How the units are linked:
q186 σ q638
q186 λ q663
q186 α q647
q186 θ q691
q186 η q610
q186 ψ q213
q45 σ q941
q45 λ q610
q45 α q49
q45 θ q918
q45 η q47
q45 ψ q342
q68 σ q976
q68 λ q238
q68 α q503
q68 θ q693
q68 η q616
q68 ψ q159
q159 σ q675
q159 λ q324
q159 α q543
q159 θ q68
q159 η q23
q159 ψ q616
q324 σ q507
q324 λ q605
q324 α q941
q324 θ q238
q324 η q68
q324 ψ q693
q503 σ q159
q503 λ q504
q503 α q638
q503 θ q129
q503 η q605
q503 ψ q543
q941 σ q693
q941 λ q393
q941 α q342
q941 θ q504
q941 η q503
q941 ψ q129
q928 σ q186
q928 λ q865
q928 α q139
q928 θ q388
q928 η q140
q928 ψ q647
q647 σ q213
q647 λ q142
q647 α q984
q647 θ q928
q647 η q270
q647 ψ q140
q855 σ q709
q855 λ q159
q855 α q238
q855 θ q23
q855 η q507
q855 ψ q830
q663 σ q45
q663 λ q140
q663 α q142
q663 θ q544
q663 η q691
q663 ψ q49
q616 σ q735
q616 λ q693
q616 α q605
q616 θ q159
q616 η q855
q616 ψ q23
q83 σ q984
q83 λ q302
q83 α q518
q83 θ q956
q83 η q203
q83 ψ q260
q544 σ q918
q544 λ q647
q544 α q865
q544 θ q270
q544 η q49
q544 ψ q663
q109 σ q127
q109 λ q186
q109 α q544
q109 θ q610
q109 η q45
q109 ψ q918
q745 σ q855
q745 λ q503
q745 α q127
q745 θ q605
q745 η q324
q745 ψ q238
q355 σ q441
q355 λ q518
q355 α q293
q355 θ q48
q355 η q84
q355 ψ q302
q691 σ q47
q691 λ q544
q691 α q928
q691 θ q49
q691 η q213
q691 ψ q186
q638 σ q543
q638 λ q45
q638 α q213
q638 θ q47
q638 η q393
q638 ψ q810
q213 σ q810
q213 λ q49
q213 α q140
q213 θ q186
q213 η q109
q213 ψ q610
q47 σ q503
q47 λ q918
q47 α q186
q47 θ q342
q47 η q810
q47 ψ q638
q504 σ q324
q504 λ q810
q504 α q45
q504 θ q127
q504 η q129
q504 ψ q941
q810 σ q605
q810 λ q342
q810 α q610
q810 θ q638
q810 η q127
q810 ψ q393
q578 σ q928
q578 λ q335
q578 α q956
q578 θ q778
q578 η q984
q578 ψ q139
q937 σ q293
q937 λ q855
q937 α q68
q937 θ q507
q937 η q675
q937 ψ q976
q693 σ q937
q693 λ q745
q693 α q129
q693 θ q324
q693 η q159
q693 ψ q68
q778 σ q388
q778 λ q203
q778 α q84
q778 θ q441
q778 η q139
q778 ψ q578
q388 σ q691
q388 λ q64
q388 α q578
q388 θ q142
q388 η q647
q388 ψ q928
q984 σ q140
q984 λ q778
q984 α q260
q984 θ q139
q984 η q64
q984 ψ q219
q290 σ q48
q290 λ q735
q290 α q507
q290 θ q709
q290 η q293
q290 ψ q226
q763 σ q83
q763 λ q293
q763 α q148
q763 θ q752
q763 η q761
q763 ψ q518
q260 σ q219
q260 λ q84
q260 α q761
q260 θ q83
q260 η q335
q260 ψ q203
q507 σ q226
q507 λ q23
q507 α q693
q507 θ q830
q507 η q976
q507 ψ q937
q142 σ q49
q142 λ q219
q142 α q778
q142 θ q865
q142 η q928
q142 ψ q388
q610 σ q393
q610 λ q691
q610 α q270
q610 θ q213
q610 η q918
q610 ψ q109
q393 σ q745
q393 λ q47
q393 α q109
q393 θ q810
q393 η q504
q393 ψ q127
q48 σ q335
q48 λ q763
q48 α q226
q48 θ q761
q48 η q302
q48 ψ q355
q709 σ q761
q709 λ q675
q709 α q830
q709 θ q148
q709 η q226
q709 ψ q290
q605 σ q23
q605 λ q129
q605 α q393
q605 θ q543
q605 η q238
q605 ψ q745
q752 σ q956
q752 λ q226
q752 α q735
q752 θ q570
q752 η q518
q752 ψ q763
q140 σ q610
q140 λ q388
q140 α q219
q140 θ q647
q140 η q544
q140 ψ q270
q675 σ q752
q675 λ q507
q675 α q616
q675 θ q976
q675 η q148
q675 ψ q735
q335 σ q865
q335 λ q83
q335 α q355
q335 θ q203
q335 η q778
q335 ψ q441
q49 σ q342
q49 λ q270
q49 α q388
q49 θ q663
q49 η q186
q49 ψ q691
q302 σ q778
q302 λ q761
q302 α q570
q302 θ q355
q302 η q956
q302 ψ q84
q64 σ q544
q64 λ q139
q64 α q335
q64 θ q219
q64 η q142
q64 ψ q865
q918 σ q504
q918 λ q213
q918 α q663
q918 θ q109
q918 η q342
q918 ψ q45
q23 σ q148
q23 λ q68
q23 α q745
q23 θ q616
q23 η q830
q23 ψ q855
q441 σ q142
q441 λ q260
q441 α q302
q441 θ q335
q441 η q578
q441 ψ q778
q830 σ q290
q830 λ q616
q830 α q324
q830 θ q855
q830 η q937
q830 ψ q507
q203 σ q64
q203 λ q956
q203 α q48
q203 θ q260
q203 η q441
q203 ψ q335
q238 σ q830
q238 λ q543
q238 α q504
q238 θ q745
q238 η q693
q238 ψ q324
q226 σ q355
q226 λ q148
q226 α q937
q226 θ q290
q226 η q570
q226 ψ q293
q342 σ q129
q342 λ q109
q342 α q691
q342 θ q45
q342 η q638
q342 ψ q47
q956 σ q139
q956 λ q355
q956 α q763
q956 θ q84
q956 η q260
q956 ψ q83
q735 σ q763
q735 λ q937
q735 α q23
q735 θ q675
q735 η q709
q735 ψ q148
q148 σ q518
q148 λ q976
q148 α q855
q148 θ q735
q148 η q290
q148 ψ q709
q129 σ q68
q129 λ q127
q129 α q47
q129 θ q941
q129 η q543
q129 ψ q503
q293 σ q302
q293 λ q709
q293 α q976
q293 θ q226
q293 η q752
q293 ψ q570
q518 σ q260
q518 λ q570
q518 α q709
q518 θ q763
q518 η q48
q518 ψ q761
q761 σ q203
q761 λ q752
q761 α q290
q761 θ q518
q761 η q355
q761 ψ q48
q219 σ q270
q219 λ q578
q219 α q203
q219 θ q984
q219 η q865
q219 ψ q64
q127 σ q238
q127 λ q638
q127 α q918
q127 θ q393
q127 η q941
q127 ψ q504
q84 σ q578
q84 λ q48
q84 α q752
q84 θ q302
q84 η q83
q84 ψ q956
q865 σ q663
q865 λ q984
q865 α q441
q865 θ q64
q865 η q388
q865 ψ q142
q270 σ q109
q270 λ q928
q270 α q64
q270 θ q140
q270 η q663
q270 ψ q544
q139 σ q647
q139 λ q441
q139 α q83
q139 θ q578
q139 η q219
q139 ψ q984
q570 σ q84
q570 λ q290
q570 α q675
q570 θ q293
q570 η q763
q570 ψ q752
q976 σ q570
q976 λ q830
q976 α q159
q976 θ q937
q976 η q735
q976 ψ q675
q543 σ q616
q543 λ q941
q543 α q810
q543 θ q503
q543 η q745
q543 ψ q605

In the rows, zero is written as 0.46.

Each row, then its unit:
0.37	0.87	0.48	0.52	0.55	0.18	0.49	0.67	0.37	0.54	0.51	0.32	0.52	0.76	0.67; unit q23
0.43	0.03	0.69	0.44	0.38	0.77	0.47	0.51	0.35	0.33	0.39	0.39	0.38	0.37	0.2; unit q219
0.7	0.93	0.29	0.44	0.3	0.45	0.55	0.41	0.32	0.48	0.58	0.51	0.58	0.71	0.61; unit q543
0.44	0.02	0.62	0.45	0.54	0.69	0.55	0.47	0.33	0.41	0.27	0.32	0.36	0.35	0.18; unit q778
0.41	0.14	0.43	0.55	0.83	0.33	0.56	0.41	0.42	0.55	0.21	0.32	0.37	0.29	0.29; unit q302
0.71	0.66	0.29	0.36	0.17	0.65	0.4	0.25	0.59	0.42	0.65	0.77	0.55	0.42	0.54; unit q47
0.52	0.96	0.43	0.5	0.44	0.28	0.52	0.59	0.31	0.52	0.53	0.34	0.57	0.78	0.64; unit q68
0.42	0.1	0.44	0.51	0.78	0.43	0.58	0.39	0.37	0.53	0.17	0.3	0.35	0.28	0.25; unit q956
0.45	0.02	0.61	0.48	0.56	0.66	0.53	0.47	0.3	0.39	0.28	0.32	0.36	0.33	0.17; unit q778
0.3	0.31	0.37	0.59	0.89	0.14	0.5	0.48	0.5	0.61	0.24	0.32	0.38	0.33	0.46; unit q763
0.45	0.04	0.59	0.47	0.6	0.62	0.57	0.46	0.31	0.43	0.26	0.29	0.36	0.31	0.18; unit q441
0.76	0.9	0.25	0.41	0.26	0.5	0.53	0.33	0.39	0.47	0.58	0.56	0.58	0.64	0.6; unit q129

From each start, follow one symbol. Which unit do you reach?
Answer with the unit's name.
0.42	0.12	0.45	0.53	0.79	0.37	0.56	0.4	0.37	0.55	0.18	0.28	0.36	0.27	0.27
ψ	q956
0.46	0.93	0.42	0.48	0.49	0.25	0.51	0.62	0.34	0.51	0.54	0.34	0.53	0.77	0.64
α	q543
0.77	0.78	0.25	0.4	0.2	0.58	0.48	0.27	0.5	0.47	0.64	0.67	0.58	0.51	0.59
λ	q47
0.4	0.14	0.4	0.54	0.83	0.33	0.58	0.41	0.41	0.56	0.17	0.29	0.37	0.27	0.3
σ	q778
0.61	0.98	0.36	0.46	0.38	0.36	0.53	0.49	0.31	0.52	0.54	0.42	0.59	0.78	0.64
λ	q543
0.7	0.95	0.31	0.41	0.32	0.42	0.54	0.42	0.34	0.51	0.55	0.49	0.59	0.73	0.62
σ	q23
0.45	0.94	0.44	0.51	0.49	0.25	0.49	0.62	0.33	0.52	0.52	0.34	0.56	0.77	0.66
α	q543
0.24	0.38	0.39	0.58	0.86	0.08	0.48	0.5	0.55	0.61	0.27	0.32	0.39	0.38	0.49
η	q763
0.45	0.02	0.64	0.45	0.53	0.7	0.55	0.47	0.3	0.41	0.31	0.32	0.37	0.33	0.18
α	q956
0.46	0.0	0.59	0.45	0.6	0.63	0.57	0.46	0.31	0.43	0.26	0.29	0.34	0.32	0.19
ψ	q778
0.59	0.96	0.37	0.45	0.4	0.34	0.53	0.53	0.32	0.51	0.55	0.41	0.59	0.77	0.66
η	q68
0.47	0.93	0.44	0.48	0.47	0.23	0.52	0.6	0.35	0.51	0.53	0.35	0.55	0.77	0.65
η	q23
0.71	0.62	0.3	0.38	0.15	0.66	0.4	0.26	0.63	0.41	0.69	0.77	0.55	0.41	0.58
σ	q129
0.32	0.27	0.38	0.57	0.87	0.17	0.49	0.48	0.51	0.6	0.21	0.32	0.38	0.32	0.43
θ	q763
0.59	0.95	0.38	0.47	0.4	0.31	0.54	0.54	0.29	0.51	0.55	0.42	0.56	0.77	0.65
η	q68
0.7	0.94	0.32	0.44	0.33	0.43	0.54	0.45	0.32	0.48	0.58	0.49	0.59	0.71	0.63
λ	q129
0.47	0.03	0.61	0.46	0.55	0.68	0.56	0.48	0.31	0.39	0.27	0.29	0.36	0.34	0.17
θ	q441
0.44	0.01	0.65	0.46	0.52	0.7	0.54	0.48	0.3	0.4	0.3	0.31	0.37	0.36	0.15
θ	q778
0.78	0.91	0.26	0.41	0.27	0.5	0.54	0.35	0.36	0.48	0.57	0.57	0.58	0.62	0.6
σ	q68
0.44	0.0	0.7	0.42	0.44	0.77	0.49	0.51	0.31	0.36	0.36	0.36	0.37	0.36	0.18
ψ	q219
0.7	0.62	0.32	0.39	0.15	0.65	0.38	0.27	0.62	0.42	0.67	0.77	0.52	0.42	0.56
ψ	q47
0.37	0.16	0.4	0.54	0.85	0.29	0.55	0.42	0.43	0.57	0.18	0.29	0.36	0.26	0.32
σ	q441
0.36	0.2	0.39	0.55	0.84	0.23	0.54	0.42	0.47	0.58	0.19	0.31	0.37	0.29	0.37
η	q302
0.43	0.05	0.74	0.41	0.35	0.78	0.45	0.51	0.36	0.32	0.44	0.41	0.38	0.38	0.21
θ	q219
0.44	0.02	0.61	0.46	0.56	0.69	0.55	0.47	0.33	0.41	0.27	0.31	0.35	0.32	0.17
θ	q441
0.42	0.17	0.7	0.39	0.18	0.83	0.33	0.49	0.55	0.3	0.62	0.63	0.41	0.36	0.35
α	q219
0.68	0.97	0.31	0.44	0.32	0.41	0.55	0.45	0.33	0.48	0.57	0.47	0.58	0.74	0.63
θ	q543
0.21	0.63	0.44	0.55	0.76	0.07	0.45	0.62	0.53	0.59	0.4	0.3	0.46	0.58	0.64
σ	q763
0.24	0.33	0.38	0.59	0.89	0.11	0.49	0.48	0.53	0.6	0.25	0.33	0.41	0.33	0.47
σ	q956
0.3	0.25	0.39	0.58	0.88	0.15	0.52	0.45	0.5	0.61	0.23	0.29	0.38	0.3	0.43
θ	q763
0.44	0.01	0.6	0.46	0.56	0.66	0.56	0.47	0.32	0.41	0.25	0.29	0.36	0.32	0.17
θ	q441
0.43	0.12	0.42	0.52	0.81	0.38	0.59	0.4	0.37	0.54	0.19	0.28	0.34	0.26	0.29
θ	q302
0.5	0.33	0.55	0.38	0.11	0.76	0.3	0.38	0.66	0.33	0.67	0.75	0.49	0.35	0.44
σ	q47
0.53	0.96	0.4	0.47	0.43	0.3	0.56	0.55	0.32	0.51	0.54	0.38	0.58	0.77	0.65
ψ	q68
0.42	0.12	0.43	0.53	0.81	0.37	0.58	0.41	0.38	0.55	0.18	0.3	0.38	0.27	0.28
θ	q302
0.29	0.77	0.46	0.53	0.63	0.11	0.45	0.67	0.44	0.54	0.45	0.32	0.51	0.71	0.66
λ	q23
0.41	0.12	0.42	0.53	0.8	0.38	0.58	0.41	0.4	0.54	0.2	0.3	0.36	0.28	0.29
ψ	q956
0.7	0.63	0.32	0.37	0.15	0.66	0.4	0.25	0.61	0.42	0.68	0.77	0.55	0.39	0.57
σ	q129
0.42	0.08	0.45	0.52	0.77	0.42	0.59	0.4	0.37	0.53	0.18	0.29	0.38	0.28	0.25
α	q763
0.42	0.11	0.43	0.52	0.79	0.39	0.59	0.4	0.4	0.51	0.18	0.29	0.37	0.26	0.27
ψ	q956
0.79	0.86	0.24	0.39	0.24	0.55	0.5	0.31	0.44	0.46	0.6	0.62	0.6	0.56	0.59
η	q129
0.75	0.89	0.27	0.44	0.25	0.53	0.53	0.34	0.38	0.5	0.57	0.56	0.59	0.65	0.61
η	q543
0.45	0.95	0.43	0.51	0.49	0.25	0.53	0.62	0.35	0.53	0.51	0.35	0.55	0.79	0.66
θ	q68
0.71	0.93	0.27	0.42	0.29	0.46	0.54	0.35	0.36	0.49	0.58	0.52	0.59	0.65	0.61
θ	q129
0.38	0.88	0.46	0.5	0.53	0.19	0.49	0.64	0.38	0.54	0.51	0.33	0.53	0.75	0.68
λ	q68
0.4	0.1	0.42	0.52	0.81	0.37	0.59	0.41	0.4	0.54	0.19	0.29	0.36	0.27	0.28
ψ	q956
0.75	0.88	0.27	0.41	0.24	0.52	0.51	0.33	0.4	0.48	0.6	0.6	0.6	0.6	0.59
ψ	q129
0.41	0.17	0.69	0.4	0.16	0.83	0.32	0.5	0.56	0.28	0.6	0.61	0.42	0.35	0.33
α	q219
0.44	0.03	0.56	0.47	0.63	0.61	0.58	0.45	0.32	0.46	0.23	0.29	0.36	0.31	0.2
ψ	q441
0.52	0.96	0.41	0.45	0.42	0.32	0.53	0.58	0.3	0.5	0.53	0.39	0.57	0.79	0.64
ψ	q68
0.74	0.71	0.28	0.37	0.18	0.61	0.41	0.26	0.56	0.44	0.66	0.76	0.58	0.44	0.58
θ	q47
0.47	0.03	0.69	0.45	0.47	0.73	0.51	0.5	0.32	0.38	0.31	0.34	0.35	0.35	0.18
λ	q441
0.7	0.96	0.3	0.42	0.3	0.42	0.54	0.44	0.32	0.5	0.56	0.49	0.59	0.72	0.62
λ	q129
0.21	0.41	0.39	0.58	0.85	0.06	0.45	0.55	0.57	0.59	0.29	0.32	0.42	0.38	0.52
σ	q302
0.24	0.41	0.39	0.57	0.84	0.06	0.46	0.54	0.55	0.61	0.31	0.32	0.41	0.39	0.53
σ	q302
0.27	0.79	0.48	0.53	0.64	0.12	0.45	0.68	0.46	0.55	0.48	0.33	0.48	0.69	0.67
λ	q23
0.46	0.03	0.59	0.48	0.61	0.62	0.56	0.44	0.31	0.44	0.23	0.32	0.37	0.34	0.17
ψ	q778
0.43	0.09	0.45	0.53	0.76	0.43	0.57	0.42	0.35	0.52	0.17	0.28	0.35	0.28	0.26
α	q763
0.25	0.76	0.49	0.55	0.67	0.09	0.45	0.67	0.47	0.56	0.47	0.31	0.49	0.68	0.66
α	q68
0.4	0.06	0.75	0.4	0.28	0.81	0.42	0.5	0.45	0.3	0.48	0.47	0.38	0.37	0.26
α	q778
